Here is a tiny trained network, its code and every weight. The questions are about switching its units off for an input and a class, where a switched-off unit gives its printed mean instead of its output.

import numpy as np


def w(rows, s, z=0):
    codes = np.array(rows[::2]) - 128.0
    scale = np.full(codes.shape[1], s)
    scale[-1] = z or s
    return codes * scale


def f(y):
    return y / 2 * (1 + np.tanh(0.7978845608 * (y + 0.044715 * y**3)))


def log_softmax(a):
    a = a - a.max(-1, keepdims=True)
    return a - np.log(np.exp(a).sum(-1, keepdims=True))


def net(x, mask):
    res = np.array(x, float).reshape(1, 4) / 4 @ E
    y = f(res @ A[0][:, :-1].T + A[0][:, -1])
    res = res + np.where(mask, y, B[0][:, -1]) @ B[0][:, :-1]
    return log_softmax(res[-1] @ U[:, :-1].T + U[:, -1])


A, B = {}, {}
E = w([
[116,166,96,150,126,166],'x0',
[245,74,88,148,90,166],'x1',
[70,99,8,193,71,90],'x2',
[81,85,197,247,100,190],'x3',
],0.011)
A[0] = w([
[234,196,67,120,132,67,202],'n0',
[203,174,178,110,171,172,219],'n1',
[82,50,159,153,87,254,96],'n2',
[179,137,191,65,127,200,27],'n3',
[241,62,82,117,71,195,17],'n4',
[113,88,48,133,131,113,6],'n5',
[102,41,172,199,105,178,87],'n6',
[98,139,57,167,43,28,62],'n7',
[103,236,99,93,158,30,220],'n8',
[113,62,38,172,87,81,70],'n9',
[211,157,25,70,165,73,2],'n10',
],0.0084,0.0015)
B[0] = w([
[150,162,161,159,145,96,233],'n0',
[127,120,123,73,120,164,214],'n1',
[145,130,117,146,181,101,223],'n2',
[137,102,125,67,151,126,202],'n3',
[7,109,168,150,82,75,238],'n4',
[146,109,105,112,125,142,184],'n5',
[171,144,90,191,129,106,229],'n6',
[125,90,115,102,139,173,240],'n7',
[122,147,147,130,128,86,243],'n8',
[149,91,110,90,114,169,241],'n9',
[155,98,124,166,145,98,254],'n10',
],0.014,0.0091)
U = w([
[228,120,85,187,182,91,47],'0',
[11,103,137,138,98,118,252],'1',
[186,62,72,68,148,227,42],'2',
],0.011,0.0022)

Each question gives the input, the list of numbers given to net, and the class t.
The units are the neurons (one row each of A and B). Each row of codes is followed by its name. A weight is (code - 128) times the scale printed after its matrix; where a second scale follows, it is the last column's (A, B and U).
mask holds one flag per neuron, in row order. A switched-off neuron (its flag False) gives its mean, the last column of its row in B, instead of its output. The means were averaged over made-up inputs and are rounded, as every weight is.
A unit's drop is (log p(t) with every unit on - log p(t) with that unit switched off) / (log p(t) with every unit on - log p(t) with every unit switched off).
The circuit of an input: a set's keep is (log p(t) with only the set's units on - log p(t) with every unit switched off) / (log p(t) with every unit on - log p(t) with every unit switched off). Starting from all 11 units, units are removed one at a time, each time the one whose removal leaves the highest keep (on an exact tie, the one counted first), for as long as the keep stays at least 0.8.
units of the circuit, in order: the units of the circuit, biggest drop first
most important unit: the unit with the biggest drop
k most important neurons: the k neurons with the biggest drops, biggest first
drop when u is switched off: that unit's drop, to one decimal
input [7,-5,6,-2], class 2: most important unit => n4
input [3,0,8,-7], class 2: 3 most important neurons => n7, n9, n6
input [4,3,1,-2], class 1: units of the circuit, in order => n6, n4
input [-6,-5,3,6], class 0: 3 most important neurons => n4, n6, n2
input [8,-2,-6,5], class 2: units of the circuit, in order => n1, n4
input [6,-5,7,-6], class 2: 2 most important neurons => n7, n4
input [-7,-4,7,4], class 2: units of the circuit, in order => n4, n9
input [2,2,1,-1], class 1: 2 most important neurons => n6, n2
input [7,1,3,2], class 2: 4 most important neurons => n4, n0, n10, n8
input [6,6,6,4], class 1: 3 most important neurons => n4, n1, n3
input [7,5,1,3], class 1: 2 most important neurons => n4, n10
input [1,-5,8,-3], class 2: units of the circuit, in order => n4, n7
input [-4,-3,-2,6], class 0: 2 most important neurons => n4, n6
input [-1,8,-3,5], class 1: units of the circuit, in order => n4
input [-8,-4,5,6], class 0: 2 most important neurons => n6, n4
input [1,-4,-8,6], class 2: 2 most important neurons => n1, n4
input [6,4,-4,-2], class 1: 3 most important neurons => n4, n9, n7
input [2,1,5,4], class 2: 2 most important neurons => n9, n0
input [-6,0,-3,8], class 0: drop when n4 is switched off => 0.0
input [-8,-1,5,8], class 0: most important unit => n6
input [-5,-1,-3,6], class 0: drop when n4 is switched off => 0.1
input [3,5,-1,1], class 1: drop when n4 is switched off => 0.4
input [0,8,7,0], class 1: drop when n4 is switched off => 2.8
